Below is a small trained network, with its code and all its weights. Each question gives an input and a class and asks what happens when units are switched off, that is, made to give their printed mean instead of their output.

import numpy as np


def w(rows, s, z=0):
    codes = np.array(rows[::2]) - 128.0
    scale = np.full(codes.shape[1], s)
    scale[-1] = z or s
    return codes * scale


def norm(h):
    return h / np.sqrt((h * h).mean(-1, keepdims=True) + 1e-5)


def f(y):
    return np.maximum(y, 0)


def log_softmax(a):
    a = a - a.max(-1, keepdims=True)
    return a - np.log(np.exp(a).sum(-1, keepdims=True))


def net(x, mask):
    res = np.array(x, float).reshape(1, 7) / 4 @ E
    u = 0
    for l in range(2):
        y = f(norm(res) @ A[l][:, :-1].T + A[l][:, -1])
        res = res + np.where(mask[u : u + 7], y, B[l][:, -1]) @ B[l][:, :-1]
        u += 7
    return log_softmax(norm(res)[-1] @ U[:, :-1].T + U[:, -1])


A, B = {}, {}
E = w([
[73,41,132,214,121,100,116,100,184,152,149],'x0',
[142,98,159,85,186,114,152,159,155,121,149],'x1',
[120,93,109,23,55,103,183,117,119,151,254],'x2',
[113,118,195,140,41,124,112,188,166,88,179],'x3',
[246,85,142,187,152,69,60,155,51,96,125],'x4',
[225,141,174,73,89,168,195,94,75,129,107],'x5',
[112,151,120,159,152,131,135,176,56,120,121],'x6',
],0.0038)
A[0] = w([
[146,120,142,178,147,101,99,142,53,89,93,4],'L0N0',
[198,125,128,142,149,105,113,132,90,104,141,26],'L0N1',
[157,93,60,131,125,107,128,54,63,171,141,161],'L0N2',
[220,109,145,137,127,99,100,149,107,99,125,30],'L0N3',
[112,69,105,137,143,80,80,104,157,152,142,172],'L0N4',
[127,128,148,1,98,136,186,118,131,144,179,117],'L0N5',
[118,154,112,165,163,123,78,156,114,136,93,77],'L0N6',
],0.007,0.0022)
B[0] = w([
[243,134,169,29,46,94,137,158,129,112,70,184],'L0N0',
[65,81,188,121,70,159,113,161,74,164,120,178],'L0N1',
[138,173,162,65,56,46,190,122,58,52,42,190],'L0N2',
[16,96,215,165,68,65,81,197,51,160,128,192],'L0N3',
[92,123,111,185,147,134,103,108,230,114,179,188],'L0N4',
[253,207,18,62,129,127,238,55,134,27,73,255],'L0N5',
[164,166,74,49,150,113,209,83,125,87,153,176],'L0N6',
],0.005,0.0068)
A[1] = w([
[125,229,140,176,162,251,38,120,84,141,5,33],'L1N0',
[36,211,58,84,160,101,88,208,55,96,150,147],'L1N1',
[173,121,97,131,175,62,179,101,30,111,106,172],'L1N2',
[140,100,201,120,132,117,42,231,25,179,103,4],'L1N3',
[75,147,169,140,29,127,163,153,210,116,137,173],'L1N4',
[145,109,200,81,202,167,113,217,17,236,71,11],'L1N5',
[130,58,25,163,193,138,88,110,251,155,252,73],'L1N6',
],0.0042,0.0028)
B[1] = w([
[112,123,91,162,186,132,175,30,209,145,143,161],'L1N0',
[200,138,91,88,78,161,106,167,92,40,32,184],'L1N1',
[144,159,97,112,143,193,153,130,134,88,104,254],'L1N2',
[65,37,216,174,57,60,47,230,60,136,183,196],'L1N3',
[152,123,168,171,112,70,122,148,100,100,127,231],'L1N4',
[91,53,254,207,27,14,26,171,29,146,127,170],'L1N5',
[53,98,123,221,209,140,120,100,202,201,152,204],'L1N6',
],0.007,0.0044)
U = w([
[120,80,218,136,27,68,39,224,26,104,118,143],'0',
[93,104,107,10,194,255,46,192,119,229,235,2],'1',
[206,206,37,24,131,153,225,93,111,44,67,174],'2',
[14,97,118,219,236,134,109,84,235,217,214,152],'3',
],0.0079,0.0075)

Each question gives the input, the list of numbers given to net, and the class t.
The units are the neurons (one row each of A and B). Each row of codes is followed by its name. A weight is (code - 128) times the scale printed after its matrix; where a second scale follows, it is the last column's (A, B and U).
mask holds one flag per neuron, layer by layer. A switched-off neuron (its flag False) gives its mean, the last column of its row in B, instead of its output. The means were averaged over made-up inputs and are rounded, as every weight is.
A unit's drop is (log p(t) with every unit on - log p(t) with that unit switched off) / (log p(t) with every unit on - log p(t) with every unit switched off).
The circuit of an input: a set's keep is (log p(t) with only the set's units on - log p(t) with every unit switched off) / (log p(t) with every unit on - log p(t) with every unit switched off). Starting from the 12 units with the biggest drops (on a tie, the unit counted first), units are removed one at a time, each time the one whose removal leaves the highest keep (on an exact tie, the one counted first), for as long as the keep stays at least 0.8.
circuit, biggest first: the units of the circuit, biggest drop first
k most important neurons: the k neurons with the biggest drops, biggest first
k most important neurons of layer l: the k neurons of layer l with the biggest drops, biggest first
drop when u is switched off: that unit's drop, to one decimal
input [-4,-1,6,6,5,-2,-7], class 2: circuit, biggest first	(L0N5)
input [-7,4,3,-3,5,-7,-3], class 0: 3 most important neurons	(L0N5; L0N3; L0N1)
input [1,1,7,1,5,-6,0], class 3: circuit, biggest first	(L0N4; L1N6)
input [-4,-8,-5,-4,4,1,4], class 0: 3 most important neurons	(L0N5; L1N5; L0N1)
input [7,6,0,-6,6,-7,3], class 3: 2 most important neurons of layer 0	(L0N4; L0N5)
input [3,-1,-8,-3,-6,0,3], class 3: 2 most important neurons	(L0N5; L1N0)
input [-8,-5,-6,-2,1,6,-8], class 0: 2 most important neurons	(L0N5; L1N5)
input [3,0,-4,-3,5,-7,-4], class 3: 2 most important neurons	(L0N4; L0N5)
input [2,3,3,4,-3,-7,8], class 3: 2 most important neurons	(L1N6; L0N2)
input [1,7,-8,2,-1,5,-4], class 0: 3 most important neurons	(L0N5; L0N4; L1N5)
input [-4,-2,-7,-1,1,7,-4], class 0: drop when L0N5 is switched off	1.2
input [5,7,-4,-6,6,-5,-6], class 3: drop when L0N4 is switched off	0.6
input [6,8,-8,7,4,-8,3], class 3: drop when L0N2 is switched off	0.1
input [-7,-7,0,-8,8,0,8], class 0: drop when L0N5 is switched off	0.4
input [4,0,0,-3,-7,0,-6], class 3: most important neuron of layer 0	(L0N2)
